[[-19 -32 -20  -5 -33 -29 -34]
 [ -2   2   0  -5   1 -14   0]
 [ 10  -5  -4 -12   9 -10  -6]] Answer: 10, 9

[-14  -6  37   5  -7] Answer: 37, 5

[[ -2  15  13  18   3  -2]
 [ 13  39   3  -7 -15 -11]] Answer: 39, 18

[  3   7   3 -46 -15  10] Answer: 10, 7

[[  0   1   0   3  40   1 -24]
 [ -4   1   1   5  -4  -6  20]
 [ -2  -1   1   0 -25  -3  41]] Answer: 41, 40

[ -5  12  28  22 -36 -23] Answer: 28, 22

[  4   8  41  -6 -15  15 -19] Answer: 41, 15

[[ 10 -27 -28  22 -45 -19]
 [  7   3  -8   5 -18 -28]] Answer: 22, 10
---
  77.67  -112.35   122.73   -30.56
   7.76    41.92  -111.28  -172.39
 -36.98   -78.74   -55.65    24.68
| 7.76

-0.03  -0.09  -0.05  -0.05  -0.06  -0.18  -0.03
-0.02  -0.09  -0.03  -0.05  -0.01   0.16  -0.06
| -0.02

 180.122   137.001    71.208   101.201
 -92.082  -126.252   105.856   136.154
  21.648    19.312    56.883    36.908
| -92.082

 0.21   0.06   0.09   0.12   0.07
-0.02  -0.21   0.07   0.19  -0.12
| -0.02

-0.12   0.01   0.16   0.02  -0.05   0.11   0.19
-0.08   0.03  -0.05   0.03   0.07   0.13  -0.10
| -0.08

  42.69    30.08    22.44    33.72    31.41    29.87
  26.71  -128.28   165.59   -44.86   -56.38    87.66
  30.26    43.43    51.71    40.69    31.92    35.00
| 26.71

-0.11  -0.13  -0.13   0.12
-0.10  -0.13  -0.13   0.02
| -0.10

-1.4  -1.3  -1.6   1.2  -0.1   0.1  -0.4
-0.6  -1.2  -0.9  -1.9   0.5  -1.9  -0.5
| -0.6

 0.893  -0.829  -1.735  -0.868  -0.275  -0.082   1.035
-0.396  -0.899   0.719   0.536   1.765  -0.512  -1.130
| -0.396
---
[[ -4   9 -30 -15  12]
 [-35  41  31  30   1]
 [ 31   2 -11  35   0]] ans = 9

[[  2 -28  20  25  -7]
 [ 16  19  28   9  10]
 [-13  -4   6  34   2]] ans = -28

[[  9  -7 -10  -7   3]
 [  6 -36  -4 -36  10]
 [  8 -37  -1 -37  10]] ans = -7

[[  3  21   5  -9 -29   8  13]
 [ 12 -10   1   3  39  -3  -9]
 [  0 -21  -1   4   5  -1   5]] ans = 21

[[  6 -15 -21 -19 -21]
 [  8 -13  21   8 -45]
 [ -7   5 -31 -27  15]] ans = -15

[[ 20  16 -32  37 -34 -21  40]
 [ 15 -30  31  12  40   5  30]
 [ 13  24  35   9  27 -12  24]] ans = 16

[[  1 -11   1 -11   5  -6   4]
 [  1  13  -4  12   5   8  -7]
 [-18   8   6   6 -33   8   0]] ans = -11

[[-14  33  12 -19  -6]
 [ -8 -23   3   9 -14]
 [ -2 -35  22   8   1]] ans = 33

[[ 17  10   2 -26  -1]
 [ -1   4  -2 -38 -13]
 [ -3  -9   3  -5   8]] ans = 10

[[ 17  16  40 -28   3]
 [ 39  31  29  -5   5]
 [ 44  30  37 -10   5]] ans = 16
---
array([[ 11.772,  -0.704,   2.519,   1.251,   6.094,   4.942, -16.995],
       [ -9.503,  -0.675,   6.511,  -0.705,  11.249,  -1.346,  11.689],
       [ 13.470,  10.250,  10.164,  -0.726,   5.415,  11.158,   4.886]]) -> 6.094

array([[ 115.56, -132.88, -169.48, -110.27],
       [-181.20,  -57.51,  110.08,  -75.34],
       [  45.15, -156.24, -181.11,  172.50]]) -> -132.88

array([[-0.015,  0.143, -0.127, -0.138, -0.030],
       [-0.031,  0.213, -0.174, -0.137, -0.186],
       [ 0.041,  0.050,  0.017,  0.003,  0.072]]) -> -0.127

array([[-0.148, -0.110, -0.160, -0.118, -0.156, -0.138, -0.153],
       [ 0.027, -0.207, -0.197, -0.191, -0.208, -0.207, -0.036],
       [-0.206,  0.219, -0.104, -0.146,  0.004,  0.037, -0.215]]) -> -0.156

array([[  9.728, -11.723,   2.004,  13.254],
       [-15.396,  13.017,  14.105,   7.312],
       [ 19.661,  12.415,  18.010,   3.836]]) -> -11.723

array([[  -4.535, -131.935,   11.735,  -68.880,    3.285,  -38.713],
       [-123.092,  -34.381,   -4.988,    8.045,   44.136,  -83.037],
       [ -37.985,  -55.488, -129.501,  -90.501, -135.732,  131.630]]) -> -68.880
---
-506   734   441   810   258   750   274
-109  -192     2   776   897  -206   707
--> 810

-739  -847   872   342   377 --> 342

 196   -64  -308   110    83
 275   160  -474   344   124
 531   -91  -648   427    86
--> 110

103  356  925  751  131  124
115  814  650  834  278  883
--> 751

653  941  502   37  488
811  625   98  478  336
--> 37

123   68  111   19
244   79   88  147
231  129  109  216
--> 19
---
[[7986 4594 5333 3175 4940 3646 3818 2407 3527 4151 4778 6552 5254 2201]
 [5084 5182 7635 4339 3793 5203 3918 7834 3675 2333 2924 7276 2814 4683]
 [8155 2971 6507 6440 2983 6984 5934 8157 6253 4658 7963 7801 5860 6889]
 [3607 8263 7935 6435 4924 4973 2672 4485 2395 4139 6436 5237 8316 5836]
 [6442 8280 5234 8286 8358 2502 7710 8049 2477 2916 6562 5251 6844 2923]
 [3137 3068 3614 3651 8221 3624 7943 3925 5064 4821 7503 7194 5826 4362]
 [5985 3763 3513 6945 3831 7685 6278 7378 3504 7809 7480 6797 6799 2625]
 [3766 2479 8046 2399 4803 8311 6905 7986 4980 8045 5377 7351 7882 3260]
 [5237 8265 3382 7743 2162 7977 6329 6023 4984 6668 7328 8057 6631 7052]
 [6115 8005 4472 6928 2824 5822 4943 2100 7261 6477 3843 6110 3497 7171]
 [3553 3279 4494 7808 4471 5287 5667 2661 5733 2888 3537 4816 4377 2608]] → 4594

[[466 417 344 334 577 540 470 470 501]
 [521 290 157 276 969 820 600 590 654]
 [215 527 331 532 503 499 460 398 408]
 [270 474 361 561 520 511 460 427 423]
 [460 398 366 384 570 539 476 476 497]] → 417

[[30 58 70 53 41 54 57 65 65 61 70 48 60 81 38]
 [56 50 96 48 59 33 39 57 48 62 27 64 56 57 70]
 [52 45 18 53 64 48 47 33 38 62 40 53 81 88 46]
 [37 59 70 79 45 57 35 46 60 73 32 34 43 56 38]
 [49 66 56 57 36 56 47 46 94 65 44 51 45 17 45]
 [70 22 49 41 54 69 86 61 48 51 54 46 34 59 31]
 [24 66 52 55 55 48 47 55 61 64 60 35 21 58 15]
 [47 62 41 49 34 66 47 39 42 17 59 35 52 42 88]] → 58

[[229 366 264 234 667 310 504 236 698 218 441 434 425 393 301]
 [244 368 279 255 645 318 507 248 670 228 445 442 422 392 305]
 [190 356 206 148 709 282 427 212 765 213 375 349 422 392 303]
 [203 361 232 188 703 293 477 217 746 206 416 400 427 393 297]
 [196 350 195 131 684 280 376 221 750 233 335 305 410 386 316]
 [191 353 198 137 700 280 400 215 761 223 354 325 417 389 309]
 [205 348 196 133 664 283 358 229 734 245 319 291 402 383 324]
 [216 345 199 138 643 287 344 238 715 256 307 282 394 378 332]
 [215 364 248 211 688 301 494 226 725 210 431 420 427 394 298]
 [270 370 300 283 598 330 496 271 618 252 441 442 413 389 317]
 [258 370 290 271 621 324 504 260 643 240 445 444 418 391 311]
 [194 358 217 166 710 287 454 213 760 208 397 375 425 393 299]] → 366

[[86 64 49 46 64 54 70 61 68]
 [43 65 46 51 57 44 54 50 46]
 [80 48 56 24 63 59 50 59 50]
 [55 68 78 45 79 47 52 41 63]
 [77 57 53 29 63 57 62 52 65]
 [52 83 72 34 73 48 49 40 57]
 [43 52 45 56 59 32 51 54 70]
 [58 59 71 52 79 59 41 41 61]
 [67 53 22 85 57 38 52 54 45]] → 64
---
[ 22  -6  -9 -36 -10   3] → 22
[  7   3  14   9   1  36 -39] → 7
[ 20  13 -22  39] → 20
[ 10 -14  20 -37 -13] → 10
[-44  -4 -22  28  -9 -10   2] → -44
[-10  26  41  -6] → -10
[-38   8 -11  17  16  -2] → -38
---
5  5  5  4  1  7  1 -> 4

 -91  -920   560  -585 -> -585

51  60   2  27   5  96 -> 27

 16    5  -21  -28   31  -34 -> -28

7  5  1  8  7 -> 8

6  6  4  3  4  4  4
8  5  5  6  5  2  4
3  3  3  4  5  7  6
-> 3

 148   961  -752  -556 -> -556

141  110  185   62   62
 48  250   74   92  135
-> 62

 9  68  37  56  47
55  34  83   5  34
-> 56
---
[[-29  20 -38   9 -10]
 [ 23 -14  14 -36  13]] → -38

[[ -3 -22   4 -18  23]
 [ 24   3   6  28  18]
 [-45 -39  21 -29 -27]] → 6

[[-16  -2 -22 -45  -6]
 [-47   2 -23 -18  -2]] → -22

[[ -5   2  -7 -10  37]
 [ -3  -3  -7 -13  37]
 [ -5   2  -7 -10  36]] → -7

[[-42 -13 -27  12  17]
 [-11   6 -21 -14  10]
 [-10   9 -26   2  27]] → -21

[[ 38   3  36 -41 -10]
 [  6  21 -37 -20 -20]] → 36
